(in the rows, 128 means zero)
Each row is followed by its class.
[102 102 145 122 131 107 112 146 140  94 109 125 143 133 139 142 111 112
 162 136 135 127 161 104 140 124 140 114 130 116  97 130 135 118 135 188
 142 124 137 118 123 112 125 125 118 132 137 122] | K563
[154 119 126 177 140 115 152 137 127 115 116 106 128 171 135 147 135 147
 165 125 106 105 153 106 126 119 135 105 129 126 119  85 114 133 105 178
 126 127 124 115 135 114 141 120 112 178 114 154] | K882
[166 134 121 102 140 142 140 155 152 135 153 216 160 136 109 139 124 178
 126 153  78  72 184 128 148 111 137 138 109 134 100 107 139 101 140 104
 144 111 144  90 103 138  91 121 128 171 132 145] | K523
[131  76 135 104 182 135 136 130 134  57 148 123 115 132 137 114 102 120
 134 134 122  95 158  95 118  92 122 110 110 136 114 126 137 110 155 165
 138 123 105 110 125  96 132 145 135 155 129 188] | K21
[116  93  96 138 111 164 129 169 139  64 108 126 145 147 156 133 126 112
 133 160 111 128 111 146 136 142 163 142 138 119 134 121 119 127 124 139
 130 109 156 106 134 125 173 105 144 182 168 111] | K827
[118 117 115 138 120 165 139 137 130  92 102 125 128 128 125 127 130 119
 117 126 123 138 127 144 136 150 115 126 140 131 110 150 117 113 129 145
 133 133 133 129 127 129 129 125 131 132 156 117] | K827
[114 106 109 143 133 119 142 123 134  74 120 130 119 147 149 123 133 120
 133 145 125 100 163 128 113  92 141 106 134 119 130 109 134 126 127 180
 105 108 143 103 129 126 150 128 158 177 161 140] | K563
[112 117 101 131 120 111 156 154 140  95 111 126 125 152 120 144 110 116
 150 137 119 121 124 168 131 110 114 125 120 141 128 129 138 139 127 136
 107 104 128 107 113 145 150 129 151 150 162 136] | K205
[117 137 159 167 158  81 149 133 144  84 141 119 103 126 152 152 121 132
 133 125 124 103 142 102 147 135 109 113 150 125  68 129 114 154 108 161
 156 155 129 111 120 104 127 143 122 127 120 161] | K205
[141 115 124 140 132 112 151 136 101 110 129 111 121 163 149 134 107 114
 139 151 123 125 144 108 147 125 134 108 123 143 103 110 111 125 120 150
 112 120 134 105 155  73 130 137 120 149 134 137] | K21
[128 119 133 158 103  88 170 148 104  81 110 115 146 166 150 141 111 130
 152 147 126 140 114 139 137 138 134 131 119 137 130 104 122 135 141 160
 107 121 144  90 146 111 146 122 110 160 142  89] | K478
[108 108 119 130 172 148 137 141 133 102 116 127 120 150 137 147 120 144
 153 120 125 127 147 125 141 132 108 129 133 130 113 139 129 133 124 156
 141 130 132 116 130 103 137 147 146 147 155 146] | K520
[110 110 130 144 136 169 144 179 110  78 122 125 124 153 148 114 127 123
 156 152 133 136 146 117 131 161 132 110 109 118 167 121 124 127 139 172
 116 137 134  96 129 126 156 132 129 150 137 137] | K172
[120 108 159 161 145 110 155 114 136  94 151 134 138 148 144 165  97 114
 177 155 124 116 144 104 110 158 119 104 131 115  98 123 107 129 135 168
 132 109 135 112 165 121 123 142  96 141 129  97] | K563
[139 104 128 147 119 113 102 162 169  91 113 112 138 142 154 147  95  95
 147 134 132 135 102 127 127 131 161  89 123 125 157 119 131 105 141 150
 126  98 127  95 119 137 169 145  90 142 114 144] | K437
[111 121 134 127 115 126 137 118 127  97 120 130 140 129 117 144 116 116
 143 125 119 130 128 154 132 156 118 116 130 119 108 132 116 105 126 137
 130 138 135 128 137 122 132 125 124 134 144 118] | K563
[148 133 100 104 158 133 129 154 143 137 103 108 110 154 174 114 109 107
 131 109 138 129  88 157 136  88 189 141 125 111  94 113 163 122 106 155
 150 135 135 163 108  63 118 130 144 145 143 142] | K205
[ 85 111  81 169 116 118 129 135 139  50  95 122 136 152 152 136 125  80
 135 131 142 133 124 165 148 142 105 105 126 151 122 129 126 119 137 162
 132 115 142 126 164 123 143 157 128 106 131 122] | K437
[119 122 153 131 147 144 127 134 123  87 126 137 120 144 139 123 118 133
 146 139 131 121 139 122 132 154 123 129 140 110 130 106 133 130 130 143
 137 137 132 118 137 130 150 100 142 162 135 138] | K617
[108 118 127 121 122 147 147 141 118 110 112 130 136 132 112 122 135 126
 131 120 118 135 146 144 151 158 104 122 123 135 108 152 120 113 127 136
 132 139 134 136 125 135 117 126 128 125 145 112] | K21
[170 124 134 101  94 136 147 143 139 112 124 178 120 128 155 124 111 117
 125 147 154 110 135 144 166 108 193 123 139  76  79  91 145  99 169 151
 159 160 185 102 122  64 126 110 143 200 107 145] | K437
[119 112 162  86 152 172 159 141 145 105 142 163 161 120 152 131 125 123
 119 132 153 129  92 112 111 141 166 142 120  37 128 132 163 118 130  83
 122  86 162 141 134  76 142 188 106 104 112  95] | K172
[146 115 123 147 149  52 157 110  97  86 154 102  95 138 139 129  76 120
 171 105 114 109 123 149 107  51  96 131  87 115  99 123 130 139 140 145
 147 149 100 143 127  71 135 166  97 190  75 151] | K882
[108 133 135 132 119 140 152 132 128  89 116 145 140 128 109 120 146 128
 121 123 115 120 145 143 144 153 112 135 126 127 115 141 130 128 132 122
 125 125 138 132 128 132 125 118 125 110 142 112] | K523
[181 121 119 119 103 133 130 118 109 179 101 109 127 156 128 158  64 113
 148 112 135 141  93 115 117  92 160 134 102 105 123 148 168 114 133 117
 116 109 117 133 124  27 149 149  82 167 113 143] | K827
[111 114 129 114 112 142 133 118 125 102 108 127 143 136 120 144 116 115
 142 125 129 140 119 147 126 158 122 124 119 116 120 139 124 102 128 129
 132 120 134 135 144 110 129 130 124 128 149 117] | K563
[107 120 121 118 123 134 147 127 135  91 113 135 137 130 128 138 133 132
 131 125 118 123 123 155 127 153 125 121 120 116 122 155 124 107 130 135
 143 122 129 133 135 134 120 141 115 132 143 119] | K620
[146 105 155 117 148  99 117 118 143  75 124 119 129 128 149 131 134 137
 155 128  95 122 110 126 116 115 173  85 141 120 148 115 126 118 127 150
 108 104 118 114 113 166 168 121 122 158 166 137] | K563
[109 125 134 127 129 146 141 148 132  84 116 129 144 121 126 127 130 125
 142 129 115 137 132 145 130 157 116 121 120 119 114 140 132 111 129 143
 130 136 137 119 132 122 131 129 127 145 144 128] | K172
[109 121 132 106 118 142 139 122 123  93 120 144 135 133 116 137 124 135
 134 120 127 128 119 148 126 153 125 131 116 110 118 152 122 107 139 131
 145 123 118 125 124 132 129 139 115 143 135 124] | K620
[118 123 122 139 111 152 135 139 122  95 103 131 133 127 128 130 133 126
 120 120 120 139 120 142 139 151 124 129 141 118 119 148 120 112 121 127
 131 130 137 127 126 133 134 127 117 132 154 107] | K827
[111 114 117 120 129 152 136 142 131 102 105 125 135 129 120 131 125 128
 141 116 118 141 130 149 150 155 108 122 115 136 105 161 122 104 125 135
 136 135 125 140 136 131 115 141 119 114 165 123] | K21
[131 131 170 104 182 143 150 167 137  87 147 121 120 102 110 119 124 161
 116 120 103  91 152 114 134 146  99 140 106 116  98 128 127 118 118 143
 154 180 128 130  88 119 124 129 143 139 110 185] | K205
[ 83 112  51 133 111 129 161 136 123 134 130 139 124 129 115 118 102  70
 100 159 126  78 164 171 131 102  95 130 124 153  57 118 108 125 133 185
 177 169 147 115 118 103  89  96 139 144 102 116] | K827
[121 121 113 163 150 135 134 160 123  86 113 101 122 149 168 101 107  87
 138 154 127 136 145 135 136 140 158 107 124 154 143  96 142 126 136 200
  97 157 142 118 144  83 151 121 147 149 138 127] | K172
[131 124 129 149 135  74 128 103 168 153 130  85 117 126 101 165 120  91
 106 131 106 101 138  86 108  90 124  80 138 135 114 134 153 136 144 113
 161 134 116 133 120 148 119 113 103 126 137 169] | K478
[101 120 143 121 115 157 128 137 132 100  96 134 143 135 127 132 128 125
 134 122 126 136 123 137 131 169 115 127 122 115 104 133 115 112 126 132
 141 123 136 133 132 115 124 131 120 116 145 115] | K617
[143 108 130 127 117  93 140 167 123  74 136 135 143 158 167 135 122 143
 128 137 111 155 114 108 133 112 123 143 110 140 147 137 110 126 140 107
 118  77 129  91 132 109 128 157 113 129 139 121] | K523
[108 127 131 165  95 123 148 132 158 149 123 144 106 111 137 153 128 123
 157 144 122 121 165 178 137 189 119 118 114 120 148 151 123 144 136  96
 121 105 170 123 152 154 127 126 105 169 150  65] | K520
[105 124 124 127 110 136 147 122 114  90 108 131 126 129 124 137 126 131
 127 117 125 128 117 166 120 151 126 130 123 117 139 146 128 118 127 131
 131 131 123 133 134 126 128 137 123 134 147 114] | K620
[129 111 118 121 166 119 154 119 133  59 134  97 115 132 139 117  82  92
 103 152 139 114  97 128 119  95 125 120 133 126 125 114 136 147 113 152
 131 101 116 121 152  75 146 159 138  94 127 154] | K563
[149 103 140 130 144 100 145 156 136  42 115 117 131 143 158 145 133 125
 165 123  85 125 121 125 114  91 162 112 112 108 168 111 149 118 126 159
 106 101 127 110 108 101 152 134 129 166 162 128] | K523
[109 129 138 122 135 153 137 132 139  88 111 142 138 126 114 126 147 128
 124 125 110 121 141 129 143 157 124 124 132 122 124 144 135 124 126 120
 142 126 137 139 131 143 124 115 132 107 152 120] | K523
[111 127  92 115 186 132 130 141 147  95 107 123 110 137  95 156  87 113
 144 119 119 118 120 137 135 121 116 115 127 132 120 146 130  93 100 114
 149 138  85 119  88  72 142 167  88 116 149 185] | K882
[136 125 123  96 122  55 128 132 146 109  97  80  96 121 136 130  90 120
 126  98 118 140 101 126 123 100 101  93 110 141 147 160 118 108 102 163
 151 135 127  82  98  36 141 174 101 129  58 160] | K617
[100 111 148 116 185 156 130 137 146  81 123 141 156 143 139 124 122 107
 162 163 134 141 123 123 147 160 144 119 155 119 116 122 132 105 152 178
 130 142 136 123 120 105 168 138 121 145 128 132] | K172
[ 98 135 131 130 132 149 143 139 127  92 115 130 134 120 118 116 128 116
 132 129 124 132 125 155 141 173 118 114 127 127 110 140 131 121 124 137
 135 145 132 126 134 136 134 124 122 123 139 120] | K172
[ 96 122 124 134 119 140 134 134 133  78 111 141 146 131 110 141 137 117
 149 125 109 125 145 143 139 151 115 131 129 126 110 141 125 117 132 134
 143 133 135 132 140 127 122 113 123 117 156 121] | K523
[113 122 146 127 122 131 148 126 133  78 114 141 142 124 122 139 135 125
 139 123 109 128 126 139 130 149 116 128 119 117 123 148 133 122 137 122
 132 117 130 131 132 137 129 122 122 127 155 109] | K523
[ 99 115 135 122 114 161 130 126 137  96 101 132 137 133 125 129 135 135
 129 117 122 135 116 146 121 161 110 133 121 114 115 142 116 122 127 119
 144 119 139 141 138 135 127 129 133 118 152 113] | K617
[146 113 156 134 152 164 125 134 106  96 120 126 134 161 147 121  81 145
 152 152 133 122 115 135 115 152 160 125 122 132 169  99 142 138 117 138
 111  98 126 101 150  95 173 127 125 182 106 132] | K172
[123 137 102 145 133 134 137 134 117  80 165 150  78 124 154 123  94  71
 167 155 155 103 138 137 115 101 116 132  99 116  87 115 157 161 163 184
 129 117 117  79 160  96 131 130 132 181 126 127] | K827
[100 144  80 104 139 153 116 148 168 165 114 156 114 119 124 125 100  71
 166 136 142 105 149 162 144 123 161 107 146 103  90 145 170 139 120 159
 186 157 164 155 143 144 101  99 153 130 131 102] | K205
[103 129  92 163 115  97 129 115 127 135 129 104 129 131  92 160  87  94
 177 150 109  99 183 176 117 128  79 116  97 150 134 128 133 137 110 155
 116 133 140 133 159 114 131 112 120 145 111 125] | K563
[ 96 120 126 128 133 156 140 130 128  89 110 128 134 127 116 130 125 126
 146 130 125 133 125 163 131 166 108 121 122 132 110 150 128 125 128 132
 134 131 127 134 136 131 138 130 128 136 145 126] | K172
[113 108 102 164 129  98 131 135 116  89 133  91 133 150 149 136 103  95
 162 132 122 148 137 143 123 106  84 137 123 155  95  90  92 123 138 205
 119 135 105 108 157 101 129 124 140 161 143 141] | K520
[105 125 121 122 125 135 144 118 129  94 120 129 137 127 121 132 128 123
 125 123 120 127 131 148 131 149 113 125 126 117 103 141 119 112 117 132
 137 133 140 136 140 132 119 124 136 118 157 119] | K563
[108 117  84 106 189 160 143 147  93 113 138 131 116 118 143 111  87 105
  99 130 140 111 154 135 119 129  92 114  91 166 136 141 119 148 126 127
 123 160  98 132 103 108  97 131 149  31 120 148] | K478
[129 127 120 100 117 104 169 143 113 114 157 107 109 132 131 115  93 106
 123 112 164 139 111 118 116 123 103 146  82 108 113 147 129 123 153 161
 123 139 110 110 127  58 125 167 106 111  67 138] | K620
[129 127 128 164  98 115 119 157 136  81 102 124 118 136 164 115 146 113
 111 118 148 149 133 124 163 140 140 110 126 137 132 106 118 118 147 182
 116 147 141 111 117 130 139 144 134 112 121 125] | K437
[108 127 128 129 118 128 147 117 129  95 115 134 126 126 122 137 132 143
 118 125 124 122 125 154 128 157 113 123 122 126 121 153 113 118 124 128
 131 121 121 131 131 147 125 148 118 126 142 117] | K620
[120 131 134 129 108 137 164 147  72  96 165 139 107 137 148  91  97  73
 108 133 145 115 111 142 137 127 122 148  80 111 106 104 128 149 179 143
 140 181 121 123 126  68 134 127 135 130  87 128] | K523
[128  88 124 112 121 131 147 142 141 116 105 112 133 161 115 161 113 120
 144 149 121 129 122 117 139 126 145 108 118 131 118 116 108 138 138 120
 137 110 145  95 126 104 151 113 137 140 139 154] | K882
[108 122 134 119 120 167 130 134 132 107 106 137 134 132 133 127 127 121
 129 124 125 135 115 139 126 163 126 122 130 113 113 125 117 125 125 129
 143 131 140 132 142 129 121 117 141 106 154 115] | K617
[116 107 124  87 158 100 155 125 121  39 145 111  92 108 149 112 122 115
 139 122 122 134  86 186 135 115 105 147  83 129 145 150 115 124 152 112
 132 144 128 140 120  51 147 173 121 104 108 146] | K523
[128 119 126 128 149 132 172 134 125  83 139 133 126 164 132 139 107 100
 130 161 135 115 116 138 130 137 137 112 138 115 152  86 121 113 134 174
 127 122 127  99 137  87 138 155 126 129 104 124] | K620
[160 139 132 158 133 111 152 156 152  77 123 112 121 134 136 114 120 108
 150 121 108 126 161 124 136 111 129 119 110 110 127 101 134 122 125 206
 125 132 124  82  86  82 140 101 127 203 109 150] | K882
[114 127 125 129 109 135 155 126 124 101 104 126 138 133 122 138 128 138
 122 124 126 135 108 166 128 158 115 134 121 123 126 150 119 120 122 136
 123 117 121 134 130 134 129 142 119 124 141 109] | K620
[129 144 128 128 129 121 129 102 143 131 109 110 162 110 115 161 100 131
  93 125 111 125  94 143 134 136  86 126 104 117 125 154 123 124  97  79
 156 117 121 133 129 112 124 156  95  82 113 143] | K478
[111  94 134 103 104 146 100 145 170 133 136 124 125 115 141 118 114  97
 144 154 130 126 139 136 149 150 163 116  88 114 129 136 121 129 157 126
 169 119 168 123 151 159 116 100 122 129 134 100] | K21
[130  89 112 149 123 152 154 134 144  79 124 116 127 139 152 115 111  98
  93 164 121 128 122 108 112 120 140 111 140 135 139 139 107 137 151 139
 118  98 154 106 153 123 148 143 140 131 151 113] | K827
[129 127 135 130  87 103 162 123 101 130 147 121 145 135 111 117 107 113
  96 128 119 127 120 180 106 125 124 158 111 148 111 101 126 137 174  97
 100 157 172 116 134  86 130 102 151 168 102  95] | K478
[126 119 144 150 165 172 129  97 111  69 103 104 119 122 134 141  94  98
 161 138 102 118 111 167  96 160  89 111  98 134 189 158 151 130 126 153
 137 114 120 124 161  83 153 135 106 168 115 136] | K827
[111  75 104 125  92 137 122 143 130  56  97 126 166 151 125 166  99 121
 151 154 116 118 126 134 103  97 149 135 122 118 137 112 118 109 135 152
 133  85 127 106 167  88 139 162 127 151 157 142] | K620
[127 152 108 104 166 137 164 152 148 174 182 185 148 158  87 137 128 101
 171 162  94  79 169 180 119 130 151 147 116 131 116  74 175 119 159 131
  97 139 166  97  96 128 122  50 143 196 131 106] | K523
[117 121 134 112 118 169 194 138 128  45 128 161 139 103 107 136 126 122
 122 137 106 113 148 161 134 151  96 134  90  91  96 158 139 134 153 123
 151 122 145 143 153 124  79 141 149  97 169 106] | K620
[113 127 136 140 136 138 137 122 131 110 120 131 132 123 125 144 126 132
 142 112 115 133 147 135 136 150  98 133 124 114 105 136 119 119 122 130
 139 127 125 134 140 121 116 135 119 137 159 121] | K520
[138 126 151 155 123  92 113 133 142  98 147 120 128 145 130 135 125 124
 145 128  91 113 132 131 135 131 143  99 132 151 128 109 112 135 139 130
 117 126 127  95 123 146 162 109 117 156 117 148] | K523
[102 124 126 133 135 162 147 137 135 109 120 137 136 127 122 136 137 123
 139 118 119 134 147 141 135 165 109 135 129 110 105 136 120 117 128 133
 136 129 139 138 138 124 121 132 131 141 163 107] | K520
[114 120 120 120 121 144 142 138 125 108 114 135 135 134 117 126 128 123
 133 124 119 134 133 150 153 153 121 123 129 133 112 144 127 120 122 122
 131 127 135 132 134 137 122 125 129 124 153 107] | K21
[134  98 116 139 124 134 124 135 137 107 106 116 121 165 123 161 118 125
 141 136 133 123 135 114 119 122 147 102 145 137 144 115 127 132 124 130
 140 101 148 122 144 128 140 128 136 140 122 138] | K437
[123  94 117 137 122 141 133 149  95  95  96 113 142 162 134 148  79 106
 160 144 141 138 125 122 114 117 138 142 113 138 115  97 123 137 130 146
 111 105 111 114 160  71 138 125 126 140 149 134] | K882
[149 107 133 148 100 130 156 146 154 121 102 125 142 152 129 146 114 143
 158 158 121 119 131 128 135 130 155 125 132 146 114 108 121 165 129 161
 103  86 144 101 144 144 141 105 139 133 165 126] | K205
[106 123 127 124 114 135 141 124 126  76 115 128 137 128 121 137 121 123
 134 118 125 138 120 152 136 156 106 126 117 114 104 141 118 107 121 135
 131 126 127 129 139 132 129 134 132 123 159 118] | K563
[144 128 119  76 150 135 117 107 149 154 149 157 120 138 108 186  89 117
 166 140 131 130 133  84 129 109 120 143  91  86 113 128 140 104 130  94
 157  80 107 104 128  56 118 175 102 151 136 147] | K520
[158 111 118 143 120 116 131 150 150  92 105 109 126 140 128 136  96 110
 133 143 126 116 112 118 119 117 162 102 139 146 152  95 134 124 125 179
 134 116 135  93 144  92 148 142 107 136 100 146] | K437
[100 125 127 117 136 142 142 139 136  91 118 128 137 125 110 131 137 124
 152 124 118 134 134 152 127 155 107 113 118 122 112 146 137 107 133 136
 131 132 135 126 137 138 129 130 126 144 145 131] | K172
[112 127 128 130 127 152 146 137 127 110  98 131 131 123 118 134 125 122
 127 125 131 130 125 144 136 167 120 116 129 116 116 133 115 115 115 117
 127 137 129 132 136 130 137 134 121 123 140 121] | K882
[106 106 137 152 128 131 132 127 113  84 114 102 128 157 129 136 132 114
 135 123 140 127 111 130 125 138 135 110 127 136 131 105 129 138 152 129
 112 128 114 140 142 151 159 134 127 114 149 128] | K478
[113 159 143  94 113 112 155 114  83  91 120 107 111 111 116 104  77  67
 105 117 153 144  78 179 147 131 104 159 127  99  67 101 129 140 115 142
 159 178 133 135 133   4 119 113 139 102  81 118] | K617
[135 136 101  85 138 126 170  89  69 120 182 143 114 136  96  89  76  93
 119 129 127 103 120 159 107 106  91 133  65 138 136 105 156 116 171  96
 122 157 116 114 166  60 125 136 132 137  69 165] | K172
[129 139  90 132 141 125 164 130 113  90 157 148 111 132 141 103 124  87
 129 120 124  91 111 154 110 106 139 123 104 115 124 122 184 178 145 129
 128 120 137 141 136 152 152 110 152 157 103 106] | K437
[129 115 134 145 124 155 141 163  95  78 117 139 142 156 143 139 128 135
 169 144 125 108 158 124 122 135 141 118 107 111 135  88 136 131 139 165
 116 127 133 102 140 134 137 108 138 175 149 123] | K478
[113  99 126 155  86 115 125 147 134  75 123 115 136 139 116 135 111 103
 140 141 124 131 116 113 119 118 173 139 171 123 114  96 114 139 132 162
 132 122 149  96 150 117 152 114 112 141 144  88] | K827
[106 113 124 125 123 151 141 139 121  94 109 124 130 137 121 124 132 116
 131 124 122 131 136 143 151 153 120 120 124 133 109 146 129 125 127 128
 135 127 136 137 143 127 126 129 131 124 155 117] | K21
[115 118 119 147 117 159 138 127 125 106  91 124 135 132 126 137 120 124
 133 125 129 123 114 165 128 161 129 128 125 127 113 122 114 129 112 115
 127 124 125 138 147 116 144 126 120 135 144 130] | K882
